Here is a tiny trained network, its code and every weight. The questions are about switching its units off for an input and a target symbol, where a switched-off unit gives its printed mean instead of its output.

import numpy as np


def w(rows, s, z=0):
    codes = np.array(rows[::2]) - 128.0
    scale = np.full(codes.shape[1], s)
    scale[-1] = z or s
    return codes * scale


def f(y):
    return y / 2 * (1 + np.tanh(0.7978845608 * (y + 0.044715 * y**3)))


def softmax(a):
    e = np.exp(a - a.max(-1, keepdims=True))
    return e / e.sum(-1, keepdims=True)


def log_softmax(a):
    a = a - a.max(-1, keepdims=True)
    return a - np.log(np.exp(a).sum(-1, keepdims=True))


def net(x, mask):
    ids = ['αβγδεζλξψω'.index(c) for c in x.split()]
    T = len(ids)
    res = E[ids] + P[:T]
    r = res
    for j in range(3):
        rows = slice(4 * j, 4 * j + 4)
        q, k, v = (r @ M[0][rows].T for M in (Q, K, V))
        z = softmax(np.where(np.tri(T) > 0, q @ k.T / 4**0.5, -1e9)) @ v
        o = O[0][rows]
        res = res + np.where(mask[j], z, o[:, -1]) @ o[:, :-1]
    y = f(res @ A[0][:, :-1].T + A[0][:, -1])
    res = res + np.where(mask[3:19], y, B[0][:, -1]) @ B[0][:, :-1]
    return log_softmax(res[-1] @ U[:, :-1].T + U[:, -1])


Q, K, V, O, A, B = {}, {}, {}, {}, {}, {}
E = w([
[100,154,143],'α',
[103,167,154],'β',
[98,171,157],'γ',
[102,161,150],'δ',
[39,99,101],'ε',
[134,107,132],'ζ',
[77,175,143],'λ',
[170,7,36],'ξ',
[129,147,160],'ψ',
[125,154,161],'ω',
],0.015)
P = w([
[95,113,173],'0',
[132,124,134],'1',
[171,119,161],'2',
[82,94,171],'3',
[111,117,124],'4',
[114,181,62],'5',
[76,85,175],'6',
[128,100,126],'7',
[240,162,125],'8',
[65,70,150],'9',
[124,99,91],'10',
[138,188,1],'11',
[71,63,146],'12',
],0.02)
Q[0] = w([
[183,118,108],'h1',
[252,211,115],'h1',
[62,70,127],'h1',
[98,197,16],'h1',
[84,99,51],'h2',
[212,191,105],'h2',
[186,181,125],'h2',
[105,102,101],'h2',
[148,87,242],'h3',
[196,223,7],'h3',
[57,158,56],'h3',
[54,173,127],'h3',
],0.013)
K[0] = w([
[137,84,209],'h1',
[137,208,204],'h1',
[90,153,31],'h1',
[245,214,128],'h1',
[161,200,65],'h2',
[74,137,59],'h2',
[47,128,56],'h2',
[177,181,143],'h2',
[14,140,146],'h3',
[184,204,74],'h3',
[230,181,214],'h3',
[144,88,113],'h3',
],0.012)
V[0] = w([
[254,148,202],'h1',
[102,212,224],'h1',
[113,96,208],'h1',
[103,242,204],'h1',
[70,88,60],'h2',
[123,96,129],'h2',
[84,222,9],'h2',
[217,128,78],'h2',
[212,5,150],'h3',
[176,89,200],'h3',
[220,124,31],'h3',
[97,237,239],'h3',
],0.0096)
O[0] = w([
[178,222,115,67],'h1',
[95,224,71,27],'h1',
[157,79,92,144],'h1',
[97,153,60,2],'h1',
[105,86,175,104],'h2',
[121,107,129,128],'h2',
[63,72,174,94],'h2',
[110,196,132,143],'h2',
[244,87,170,157],'h3',
[254,169,118,166],'h3',
[131,92,140,22],'h3',
[123,185,33,160],'h3',
],0.0074,0.0062)
A[0] = w([
[68,101,183,84],'n1',
[145,78,46,130],'n2',
[60,135,149,181],'n3',
[133,135,89,193],'n4',
[163,79,104,164],'n5',
[81,167,198,250],'n6',
[135,157,44,13],'n7',
[125,178,157,206],'n8',
[115,86,99,20],'n9',
[123,50,105,171],'n10',
[4,182,127,94],'n11',
[104,133,93,178],'n12',
[174,158,137,254],'n13',
[198,152,144,124],'n14',
[132,111,107,159],'n15',
[189,77,56,153],'n16',
],0.014,0.0072)
B[0] = w([
[106,159,88,195],'n1',
[148,135,166,186],'n2',
[146,85,106,170],'n3',
[165,135,79,179],'n4',
[95,121,97,220],'n5',
[137,71,135,190],'n6',
[215,101,180,189],'n7',
[102,112,161,164],'n8',
[254,120,176,135],'n9',
[112,175,122,250],'n10',
[171,100,144,211],'n11',
[180,127,98,178],'n12',
[76,182,142,196],'n13',
[111,119,88,170],'n14',
[107,111,141,152],'n15',
[93,166,158,215],'n16',
],0.0096,0.012)
U = w([
[154,102,82,60],'α',
[180,111,105,62],'β',
[189,102,121,29],'γ',
[175,105,119,31],'δ',
[62,23,3,143],'ε',
[32,209,63,253],'ζ',
[167,74,82,73],'λ',
[142,93,254,162],'ξ',
[134,162,125,164],'ψ',
[145,151,132,148],'ω',
],0.0078,0.006)

Each question gives the input, a string of symbols that net reads in full, and the target symbol t.
The units are the heads (4 rows each of Q, K, V and O) and the neurons (one row each of A and B). Each row of codes is followed by its name. A weight is (code - 128) times the scale printed after its matrix; where a second scale follows, it is the last column's (O, A, B and U).
mask holds one flag per unit, heads first, then neurons. A switched-off unit (its flag False) gives its mean, the last column of its rows in O or B, instead of its output. The means were averaged over made-up inputs and are rounded, as every weight is.
A unit's drop is (log p(t) with every unit on - log p(t) with that unit switched off) / (log p(t) with every unit on - log p(t) with every unit switched off).
The circuit of an input: a set's keep is (log p(t) with only the set's units on - log p(t) with every unit switched off) / (log p(t) with every unit on - log p(t) with every unit switched off). Starting from the 12 units with the biggest drops (on a tie, the unit counted first), units are removed one at a time, each time the one whose removal leaves the highest keep (on an exact tie, the one counted first), for as long as the keep stays at least 0.8.
units of the circuit, in order: the units of the circuit, biggest drop first
top k neurons: the k neurons with the biggest drops, biggest first
which heads matter: for each layer, one digit per head in row order, 1 if its drop is at least 0.15 and else 0, layers parted by /
input ζ ψ β, target ζ: which heads matter	000
input ζ ζ ζ ψ ζ ζ ω ζ λ, target ζ: which heads matter	100
input ω β ξ ξ ξ ξ γ ψ ζ, target ξ: top 2 neurons	(n4, n12)
input ζ ξ λ, target ζ: units of the circuit, in order	(h1, n7)
input γ ξ ξ α α α, target ξ: which heads matter	001
input ε β ω ξ ε ψ α, target ε: which heads matter	101
input ζ ζ ξ ε δ ζ γ ξ ζ ω ε ξ, target ζ: units of the circuit, in order	(n16)
input ζ ζ δ β ξ ζ δ ψ ψ, target ζ: units of the circuit, in order	(h1, n13)
input ζ ψ γ, target ζ: units of the circuit, in order	(n13, h1)
input ψ ζ ψ δ β β ζ ε, target ζ: units of the circuit, in order	(n11, n7)
input ζ ζ ζ δ γ α γ ζ ξ ξ β, target ξ: which heads matter	101
input α ξ γ ζ δ ξ γ δ ε ζ ε γ, target ε: which heads matter	011
input ψ ξ ζ ζ ζ ε δ λ ζ ζ, target ε: units of the circuit, in order	(h1, n1)
input ω β β γ β ε ζ λ β ω, target ε: units of the circuit, in order	(h1, n3, n1)
input ω α ζ λ ε ε ζ γ ξ, target ε: units of the circuit, in order	(h3)
input γ ε ψ δ, target ε: units of the circuit, in order	(h1, h3, n3)
input ζ ω ε, target ζ: top 2 neurons	(n7, n11)
input δ ξ ζ ζ ζ ε δ γ ξ, target ε: which heads matter	011
input ε α α γ, target ε: which heads matter	100
input β ζ α α ζ ζ ε, target ε: top 2 neurons	(n3, n7)
input ζ ξ ψ ε ζ ξ ζ ζ ξ ε ζ δ, target ξ: units of the circuit, in order	(h3)
input ε λ ω ζ β ζ γ α ξ, target ζ: units of the circuit, in order	(h1, n16)
input ξ ζ ξ ζ β γ, target ξ: which heads matter	001
